Below are the code and all the weights of a small trained network. Each question names an input and a class and asks about switching units off, where a switched-off unit gives its printed mean instead of its output.

import numpy as np


def w(rows, s, z=0):
    codes = np.array(rows[::2]) - 128.0
    scale = np.full(codes.shape[1], s)
    scale[-1] = z or s
    return codes * scale


def f(y):
    return np.maximum(y, 0)


def log_softmax(a):
    a = a - a.max(-1, keepdims=True)
    return a - np.log(np.exp(a).sum(-1, keepdims=True))


def net(x, mask):
    res = np.array(x, float).reshape(1, 8) / 4 @ E
    y = f(res @ A[0][:, :-1].T + A[0][:, -1])
    res = res + np.where(mask, y, B[0][:, -1]) @ B[0][:, :-1]
    return log_softmax(res[-1] @ U[:, :-1].T + U[:, -1])


A, B = {}, {}
E = w([
[131,127,128],'x0',
[254,163,109],'x1',
[129,129,126],'x2',
[128,128,128],'x3',
[127,128,128],'x4',
[128,129,130],'x5',
[108,113,7],'x6',
[85,242,118],'x7',
],0.0065)
A[0] = w([
[141,55,125,116],'neuron 0',
[116,190,114,91],'neuron 1',
[123,125,108,130],'neuron 2',
[81,230,113,103],'neuron 3',
[108,126,210,152],'neuron 4',
[157,137,119,107],'neuron 5',
[142,67,140,122],'neuron 6',
[141,77,133,125],'neuron 7',
[218,162,107,6],'neuron 8',
[145,33,124,111],'neuron 9',
[167,137,113,233],'neuron 10',
[4,78,148,37],'neuron 11',
[128,128,232,87],'neuron 12',
[125,115,89,141],'neuron 13',
[127,103,131,132],'neuron 14',
[92,117,39,127],'neuron 15',
[116,102,55,134],'neuron 16',
[106,120,61,117],'neuron 17',
],0.014,0.0023)
B[0] = w([
[55,152,124,196],'neuron 0',
[59,131,119,178],'neuron 1',
[140,137,139,147],'neuron 2',
[3,147,132,222],'neuron 3',
[199,168,164,220],'neuron 4',
[141,102,111,160],'neuron 5',
[67,150,140,190],'neuron 6',
[76,145,134,180],'neuron 7',
[169,34,69,217],'neuron 8',
[33,161,119,216],'neuron 9',
[136,91,119,200],'neuron 10',
[184,20,36,254],'neuron 11',
[190,195,176,231],'neuron 12',
[159,146,150,167],'neuron 13',
[103,131,129,152],'neuron 14',
[192,176,187,214],'neuron 15',
[185,166,173,198],'neuron 16',
[174,169,163,190],'neuron 17',
],0.026,0.006)
U = w([
[212,196,210,61],'0',
[2,144,126,56],'1',
[179,13,65,250],'2',
],0.007,0.0012)

Each question gives the input, the list of numbers given to net, and the class t.
The units are the neurons (one row each of A and B). Each row of codes is followed by its name. A weight is (code - 128) times the scale printed after its matrix; where a second scale follows, it is the last column's (A, B and U).
mask holds one flag per neuron, in row order. A switched-off neuron (its flag False) gives its mean, the last column of its row in B, instead of its output. The means were averaged over made-up inputs and are rounded, as every weight is.
A unit's drop is (log p(t) with every unit on - log p(t) with that unit switched off) / (log p(t) with every unit on - log p(t) with every unit switched off).
The circuit of an input: a set's keep is (log p(t) with only the set's units on - log p(t) with every unit switched off) / (log p(t) with every unit on - log p(t) with every unit switched off). Starting from the 12 units with the biggest drops (on a tie, the unit counted first), units are removed one at a time, each time the one whose removal leaves the highest keep (on an exact tie, the one counted first), for as long as the keep stays at least 0.8.
units of the circuit, in order: the units of the circuit, biggest drop first
unit that matters most: the unit with the biggest drop
k most important neurons: the k neurons with the biggest drops, biggest first
drop of u: that unit's drop, to one decimal
input [-1,-8,1,-2,-7,8,-6,2], class 2: units of the circuit, in order	neuron 11
input [0,-6,0,3,0,-2,7,5], class 0: 3 most important neurons	neuron 15; neuron 17; neuron 16
input [-5,-2,8,0,-6,3,7,-6], class 0: 2 most important neurons	neuron 15; neuron 16
input [-1,3,5,-3,1,4,-2,3], class 1: 2 most important neurons	neuron 11; neuron 15
input [0,5,1,1,6,-8,7,-7], class 0: 4 most important neurons	neuron 16; neuron 15; neuron 3; neuron 17
input [8,-7,-5,5,-8,-7,8,-7], class 0: 4 most important neurons	neuron 15; neuron 16; neuron 17; neuron 3
input [-5,6,0,-7,4,3,2,5], class 2: 4 most important neurons	neuron 8; neuron 9; neuron 0; neuron 6
input [0,1,-7,6,-4,2,1,2], class 1: 4 most important neurons	neuron 11; neuron 12; neuron 4; neuron 8
input [-7,8,1,-3,-2,1,-3,-8], class 1: 2 most important neurons	neuron 9; neuron 11
input [0,8,4,8,8,-1,2,8], class 1: 3 most important neurons	neuron 3; neuron 11; neuron 1
input [-4,-7,2,3,6,-1,7,-6], class 0: 2 most important neurons	neuron 15; neuron 16
input [3,3,-1,-5,-5,7,7,-6], class 0: 4 most important neurons	neuron 16; neuron 15; neuron 3; neuron 17
input [-4,5,-7,-6,8,6,-1,3], class 2: 2 most important neurons	neuron 8; neuron 9
input [1,-4,2,-5,8,-2,0,0], class 2: unit that matters most	neuron 11
input [-3,-8,-3,-2,3,-5,5,6], class 2: 2 most important neurons	neuron 11; neuron 9
input [-4,0,7,1,2,-7,7,-7], class 0: drop of neuron 13	0.2
input [-7,-7,6,0,-2,3,-4,0], class 2: drop of neuron 11	2.3
input [5,-7,-7,4,3,1,-1,1], class 2: drop of neuron 11	0.6
